Here is a tiny trained network, its code and every weight. The questions are about switching its units off for an input and a class, where a switched-off unit gives its printed mean instead of its output.

import numpy as np


def w(rows, s, z=0):
    codes = np.array(rows[::2]) - 128.0
    scale = np.full(codes.shape[1], s)
    scale[-1] = z or s
    return codes * scale


def norm(h):
    return h / np.sqrt((h * h).mean(-1, keepdims=True) + 1e-5)


def f(y):
    return y / 2 * (1 + np.tanh(0.7978845608 * (y + 0.044715 * y**3)))


def log_softmax(a):
    a = a - a.max(-1, keepdims=True)
    return a - np.log(np.exp(a).sum(-1, keepdims=True))


def net(x, mask):
    res = np.array(x, float).reshape(1, 5) / 4 @ E
    u = 0
    for l in range(3):
        y = f(norm(res) @ A[l][:, :-1].T + A[l][:, -1])
        res = res + np.where(mask[u : u + 13], y, B[l][:, -1]) @ B[l][:, :-1]
        u += 13
    return log_softmax(norm(res)[-1] @ U[:, :-1].T + U[:, -1])


A, B = {}, {}
E = w([
[84,211,73,94,23],'x0',
[96,229,225,173,138],'x1',
[128,101,128,251,33],'x2',
[140,220,75,203,158],'x3',
[165,99,162,57,103],'x4',
],0.0032)
A[0] = w([
[164,93,72,142,196,8],'0.n0',
[130,205,147,228,190,147],'0.n1',
[160,61,126,117,237,15],'0.n2',
[2,86,132,158,96,212],'0.n3',
[206,106,144,120,124,167],'0.n4',
[136,50,187,184,157,146],'0.n5',
[155,28,112,75,49,65],'0.n6',
[127,90,154,152,47,81],'0.n7',
[139,98,170,68,168,33],'0.n8',
[179,178,112,49,69,66],'0.n9',
[91,152,70,115,139,235],'0.n10',
[134,138,168,97,197,1],'0.n11',
[123,110,163,120,202,39],'0.n12',
],0.0057,0.0019)
B[0] = w([
[126,163,171,144,164,129],'0.n0',
[202,83,102,78,71,251],'0.n1',
[37,176,189,192,196,179],'0.n2',
[103,219,163,89,177,197],'0.n3',
[75,196,20,110,109,159],'0.n4',
[72,254,90,124,87,188],'0.n5',
[42,28,81,48,175,219],'0.n6',
[86,176,133,148,145,156],'0.n7',
[131,104,43,137,204,156],'0.n8',
[152,128,145,185,33,169],'0.n9',
[132,202,77,32,89,206],'0.n10',
[118,79,154,89,204,135],'0.n11',
[144,153,167,157,211,138],'0.n12',
],0.0035,0.0024)
A[1] = w([
[253,178,2,169,149,92],'1.n0',
[101,114,74,14,201,129],'1.n1',
[129,156,156,223,148,108],'1.n2',
[74,41,125,168,125,131],'1.n3',
[106,31,162,227,150,170],'1.n4',
[194,90,28,81,220,142],'1.n5',
[115,47,173,176,198,77],'1.n6',
[145,179,212,135,184,128],'1.n7',
[86,109,212,54,129,169],'1.n8',
[149,140,131,171,32,92],'1.n9',
[182,79,77,206,140,123],'1.n10',
[155,192,155,245,36,6],'1.n11',
[92,211,227,102,108,110],'1.n12',
],0.0057,0.0024)
B[1] = w([
[124,232,117,69,170,207],'1.n0',
[54,2,153,70,67,254],'1.n1',
[180,101,154,131,61,152],'1.n2',
[155,171,18,74,72,145],'1.n3',
[124,217,100,138,81,150],'1.n4',
[115,129,194,184,96,221],'1.n5',
[65,210,139,213,104,143],'1.n6',
[171,85,85,182,156,175],'1.n7',
[132,158,1,148,193,195],'1.n8',
[32,115,159,150,143,174],'1.n9',
[155,187,35,71,132,137],'1.n10',
[32,36,178,99,93,212],'1.n11',
[226,133,95,142,106,189],'1.n12',
],0.004,0.0033)
A[2] = w([
[126,175,96,206,68,58],'2.n0',
[131,132,94,143,109,66],'2.n1',
[84,167,43,200,56,112],'2.n2',
[23,204,160,59,97,7],'2.n3',
[176,166,65,201,121,153],'2.n4',
[159,37,156,222,71,53],'2.n5',
[148,111,194,96,121,133],'2.n6',
[118,92,181,126,253,79],'2.n7',
[128,182,88,129,33,108],'2.n8',
[63,46,116,90,95,136],'2.n9',
[125,89,249,131,102,29],'2.n10',
[225,219,106,140,186,110],'2.n11',
[77,172,166,81,92,92],'2.n12',
],0.0062,0.0021)
B[2] = w([
[100,144,89,87,86,179],'2.n0',
[96,136,162,102,129,121],'2.n1',
[112,218,132,43,186,243],'2.n2',
[125,181,102,113,150,209],'2.n3',
[201,213,178,79,108,164],'2.n4',
[79,138,222,148,65,133],'2.n5',
[112,181,99,142,123,132],'2.n6',
[18,122,40,210,174,180],'2.n7',
[66,159,86,125,202,237],'2.n8',
[252,139,185,122,97,254],'2.n9',
[113,92,167,176,183,130],'2.n10',
[222,63,169,103,140,203],'2.n11',
[159,191,67,152,156,183],'2.n12',
],0.0047,0.0032)
U = w([
[82,140,221,213,48,133],'0',
[78,230,67,61,93,151],'1',
[136,89,96,195,80,9],'2',
[58,67,93,196,232,144],'3',
[125,7,89,40,71,138],'4',
[244,163,162,149,161,129],'5',
],0.013,0.012)

Each question gives the input, the list of numbers given to net, and the class t.
The units are the neurons (one row each of A and B). Each row of codes is followed by its name. A weight is (code - 128) times the scale printed after its matrix; where a second scale follows, it is the last column's (A, B and U).
mask holds one flag per neuron, layer by layer. A switched-off neuron (its flag False) gives its mean, the last column of its row in B, instead of its output. The means were averaged over made-up inputs and are rounded, as every weight is.
A unit's drop is (log p(t) with every unit on - log p(t) with that unit switched off) / (log p(t) with every unit on - log p(t) with every unit switched off).
The circuit of an input: a set's keep is (log p(t) with only the set's units on - log p(t) with every unit switched off) / (log p(t) with every unit on - log p(t) with every unit switched off). Starting from the 12 units with the biggest drops (on a tie, the unit counted first), units are removed one at a time, each time the one whose removal leaves the highest keep (on an exact tie, the one counted first), for as long as the keep stays at least 0.8.
units of the circuit, in order: the units of the circuit, biggest drop first
unit that matters most: the unit with the biggest drop
k most important neurons: the k neurons with the biggest drops, biggest first
top k neurons in layer l: the k neurons of layer l with the biggest drops, biggest first
drop of u: that unit's drop, to one decimal
input [5,-7,8,-1,1], class 1: units of the circuit, in order : [1.n1, 2.n2]
input [-2,8,-6,2,-4], class 5: unit that matters most : 0.n6
input [-6,-4,1,0,3], class 3: top 4 neurons in layer 0 : [0.n2, 0.n9, 0.n6, 0.n0]
input [-7,6,5,-8,5], class 5: units of the circuit, in order : [1.n1, 1.n8]
input [-7,-4,-4,-7,6], class 3: 2 most important neurons : [0.n2, 2.n7]
input [-3,3,8,4,-4], class 1: top 2 neurons in layer 2 : [2.n2, 2.n0]
input [-7,-6,2,-1,1], class 1: 3 most important neurons : [1.n4, 1.n6, 1.n3]
input [-4,7,2,-6,0], class 5: 2 most important neurons : [1.n1, 1.n12]
input [-2,4,-8,-6,7], class 3: 2 most important neurons : [2.n7, 0.n1]
input [-7,6,-2,1,-4], class 5: 2 most important neurons : [1.n1, 1.n11]
input [1,-8,-6,5,0], class 4: 2 most important neurons : [1.n1, 0.n5]
input [3,4,-3,3,5], class 5: 3 most important neurons : [1.n1, 1.n12, 2.n11]
input [-1,2,6,-6,-3], class 1: drop of 1.n1 : 0.4
input [-3,-4,-2,-2,-4], class 3: units of the circuit, in order : [0.n2]
input [-6,-4,-8,2,8], class 3: drop of 2.n10 : 0.0
input [6,1,-3,-5,5], class 4: drop of 1.n4 : 0.1
input [-3,5,8,-7,5], class 1: top 2 neurons in layer 0 : [0.n6, 0.n9]
